[[5559 5458 4679 5495 5049 5204 5191]
 [6467 5396 4918 5718 3895 5874 5230]
 [4748 5395 5104 6217 4841 5268 5632]
 [2887 5611 2434 8266 3779 3914 5720]
 [3346 5642 2094 7773 4015 3815 5450]] | 5049

[[ 308  288  475  117 -135  920  987 -593  715  -80  714]
 [ 652  189  301  137  591  202   86  352  490  708  525]
 [ 619  532  260  122  513   43  984  516   53  596  337]
 [ 193  601  285   98   29  528  892   96  663  -67  327]
 [ 486  408  174  582  543  -79    3  787  212  647  278]] | 715

[[-26  -7 -11  -9 -32 -23  10 -15]
 [-18 -10 -11 -10 -18 -16   2 -11]
 [-25  -7 -12  -8 -29 -23   5 -24]
 [-26  -5  -3  -2 -35 -17  14   7]
 [-21 -23 -22 -36 -31 -34  34 -15]
 [-29   8   8  21 -37 -10   9  13]
 [-17 -10 -14 -13 -15 -20  -8 -29]
 [ -4 -24 -22 -37 -12 -20  13 -10]] | -23

[[685 423 613 354 275 443 457 649 527 472 411 657]
 [541 553 624 610 726 736 291 538 557 825 548 570]
 [512 588 634 480 270 462 482 449 553 628 348 527]
 [343 537 358 620 689 501 604 363 486 462 546 439]
 [453 622 438 560 635 500 551 500 386 483 503 516]
 [515 578 373 617 698 526 428 539 387 679 474 473]
 [382 564 393 526 339 339 734 404 456 296 372 409]
 [558 568 588 463 590 627 372 555 483 611 539 588]
 [524 462 504 626 440 659 405 547 600 900 368 622]
 [542 412 553 576 668 622 217 512 757 954 609 352]
 [388 570 533 554 519 591 450 389 658 746 623 326]] | 472

[[5 6 6 5 4 6 4 4 5 7 2 7]
 [6 6 6 3 5 5 4 4 5 6 4 3]
 [5 4 4 4 4 5 5 5 4 4 5 5]
 [5 4 4 5 5 7 6 6 7 5 6 5]
 [6 5 5 5 5 4 5 5 4 4 4 4]
 [5 3 5 7 6 5 5 6 9 3 6 7]
 [6 6 1 6 4 4 4 6 3 5 3 5]
 [5 3 6 6 5 7 6 5 6 4 6 6]
 [6 6 5 4 5 3 4 4 5 5 5 6]
 [5 4 3 5 6 4 4 4 3 6 5 4]] | 7
---
Input: [-15  29  12  22  54]
Output: 29
Input: [ 13 -71  40   3  29   7 -12]
Output: -71
Input: [ 33 -40   5  61  -4 -49]
Output: -40
Input: [ 23  16  37 -52]
Output: 16
Input: [16 13 17 26 55 60]
Output: 13
Input: [-54 -48  24  17 -66 -21]
Output: -48
Input: [ 44 -68 -11   9 -15  72]
Output: -68
Input: [-18  35 -21 -23 -52  49 -63]
Output: 35
---
array([[275, 176, 245, 755],
       [201,  45, 156, 604]]) result: 245

array([-24,  -1, -26,  40,  24,  29]) result: 24

array([-628,  -64,  998, -220]) result: 998

array([293, 230, 795, 209, 555]) result: 209

array([[3664, 9424, 5724, 1543],
       [6724, 8064, 2684, 8027]]) result: 5724

array([[ 5, 19, 64, 76, 30, 13],
       [99, 58, 31, 66, 29, 21]]) result: 30

array([1893, 1012, 5971, 8652, 8144]) result: 8652

array([46, 42, 87, 21, 37, 26]) result: 37

array([3, 2, 3, 9, 8, 3, 1]) result: 3
---
[[-19 -16  17 -14  -4  -8]
 [-24 -29   6  35  54 -35]] Answer: 54

[[-15   9  10   0 -73  -7]
 [  9  20  32  10 -43 -11]] Answer: -43

[[ 17  13 -41 -11  19]
 [ 55  -1 -41  12 -22]] Answer: 12

[[-20 -17  39  30 -28   5 -67]
 [  6 -35  -4  -4 -18 -20   4]] Answer: -20

[[ 22   3  41 -42 -17 -61]
 [ 16  61  -5 -36  62   2]] Answer: 62

[[ 11 -22 -52   3   5]
 [ 19 -29 -27  21  40]] Answer: 21

[[ 70   4 -61  12 -44  61]
 [ 53  -9  -3  38 -45 -44]] Answer: -45

[[-29  26  10  23  -6]
 [  7  67  41  69 -30]] Answer: 69
